Below are the code and all the weights of a small trained network. Each question names an input and a class and asks about switching units off, where a switched-off unit gives its printed mean instead of its output.

import numpy as np


def w(rows, s, z=0):
    codes = np.array(rows[::2]) - 128.0
    scale = np.full(codes.shape[1], s)
    scale[-1] = z or s
    return codes * scale


def f(y):
    return np.maximum(y, 0)


def log_softmax(a):
    a = a - a.max(-1, keepdims=True)
    return a - np.log(np.exp(a).sum(-1, keepdims=True))


def net(x, mask):
    res = np.array(x, float).reshape(1, 4) / 4 @ E
    y = f(res @ A[0][:, :-1].T + A[0][:, -1])
    res = res + np.where(mask, y, B[0][:, -1]) @ B[0][:, :-1]
    return log_softmax(res[-1] @ U[:, :-1].T + U[:, -1])


A, B = {}, {}
E = w([
[7,88,131,23],'x0',
[191,166,229,43],'x1',
[202,96,64,37],'x2',
[97,235,73,101],'x3',
],0.011)
A[0] = w([
[74,122,132,50,146],'N1',
[111,55,78,107,125],'N2',
[172,142,82,92,124],'N3',
[182,136,123,46,203],'N4',
[170,118,107,104,73],'N5',
[166,121,71,83,254],'N6',
[93,167,75,208,112],'N7',
[65,122,140,40,130],'N8',
[101,249,106,132,119],'N9',
[197,170,178,103,129],'N10',
[143,156,233,131,164],'N11',
[156,152,103,197,163],'N12',
[100,91,67,197,147],'N13',
[100,73,118,120,94],'N14',
[133,197,49,154,170],'N15',
[107,174,60,191,105],'N16',
[122,159,164,145,119],'N17',
[140,125,213,152,163],'N18',
[179,136,146,225,146],'N19',
[77,188,159,112,145],'N20',
[41,124,138,1,153],'N21',
[69,134,161,166,146],'N22',
[121,44,162,153,117],'N23',
[196,123,67,135,136],'N24',
[78,11,158,174,201],'N25',
[170,45,94,107,128],'N26',
],0.012,0.005)
B[0] = w([
[104,194,9,178,206],'N1',
[106,96,103,182,179],'N2',
[204,155,133,49,176],'N3',
[154,171,120,118,215],'N4',
[186,172,104,104,157],'N5',
[133,106,78,96,206],'N6',
[146,103,136,64,193],'N7',
[116,161,59,140,214],'N8',
[172,111,104,122,195],'N9',
[105,173,187,151,197],'N10',
[99,129,207,173,192],'N11',
[106,141,113,79,190],'N12',
[76,74,141,98,196],'N13',
[110,141,120,179,158],'N14',
[155,86,121,73,195],'N15',
[133,90,105,39,188],'N16',
[109,157,131,143,152],'N17',
[122,167,212,132,178],'N18',
[144,160,104,101,207],'N19',
[167,165,126,133,178],'N20',
[132,213,56,151,253],'N21',
[165,146,130,86,174],'N22',
[182,60,181,132,170],'N23',
[148,116,84,142,188],'N24',
[166,58,206,169,203],'N25',
[142,96,100,156,184],'N26',
],0.011,0.016)
U = w([
[196,91,195,145,50],'0',
[103,75,112,102,119],'1',
[103,174,177,193,2],'2',
[172,156,2,129,147],'3',
[121,52,92,211,92],'4',
],0.014,0.00094)

Each question gives the input, the list of numbers given to net, and the class t.
The units are the neurons (one row each of A and B). Each row of codes is followed by its name. A weight is (code - 128) times the scale printed after its matrix; where a second scale follows, it is the last column's (A, B and U).
mask holds one flag per neuron, in row order. A switched-off neuron (its flag False) gives its mean, the last column of its row in B, instead of its output. The means were averaged over made-up inputs and are rounded, as every weight is.
A unit's drop is (log p(t) with every unit on - log p(t) with that unit switched off) / (log p(t) with every unit on - log p(t) with every unit switched off).
The circuit of an input: a set's keep is (log p(t) with only the set's units on - log p(t) with every unit switched off) / (log p(t) with every unit on - log p(t) with every unit switched off). Starting from the 12 units with the biggest drops (on a tie, the unit counted first), units are removed one at a time, each time the one whose removal leaves the highest keep (on an exact tie, the one counted first), for as long as the keep stays at least 0.8.
circuit, biggest first: the units of the circuit, biggest drop first
unit that matters most: the unit with the biggest drop
top k neurons: the k neurons with the biggest drops, biggest first
drop when u is switched off: that unit's drop, to one decimal
input [2,8,1,0], class 2: circuit, biggest first -> N11, N10
input [6,-7,3,-1], class 4: top 2 neurons -> N25, N2
input [-7,-8,1,-1], class 1: top 2 neurons -> N13, N21
input [-4,-7,1,3], class 1: circuit, biggest first -> N21, N13, N1
input [1,-8,-4,-6], class 0: unit that matters most -> N25
input [-8,3,-7,7], class 0: circuit, biggest first -> N21, N1
input [-1,4,-6,-4], class 0: top 3 neurons -> N21, N1, N23
input [-6,7,4,2], class 0: top 3 neurons -> N21, N1, N10
input [5,-7,4,-1], class 4: drop when N25 is switched off -> 0.3
input [7,-2,-2,-5], class 4: drop when N25 is switched off -> 0.6
input [7,2,-5,-3], class 2: drop when N18 is switched off -> 0.1
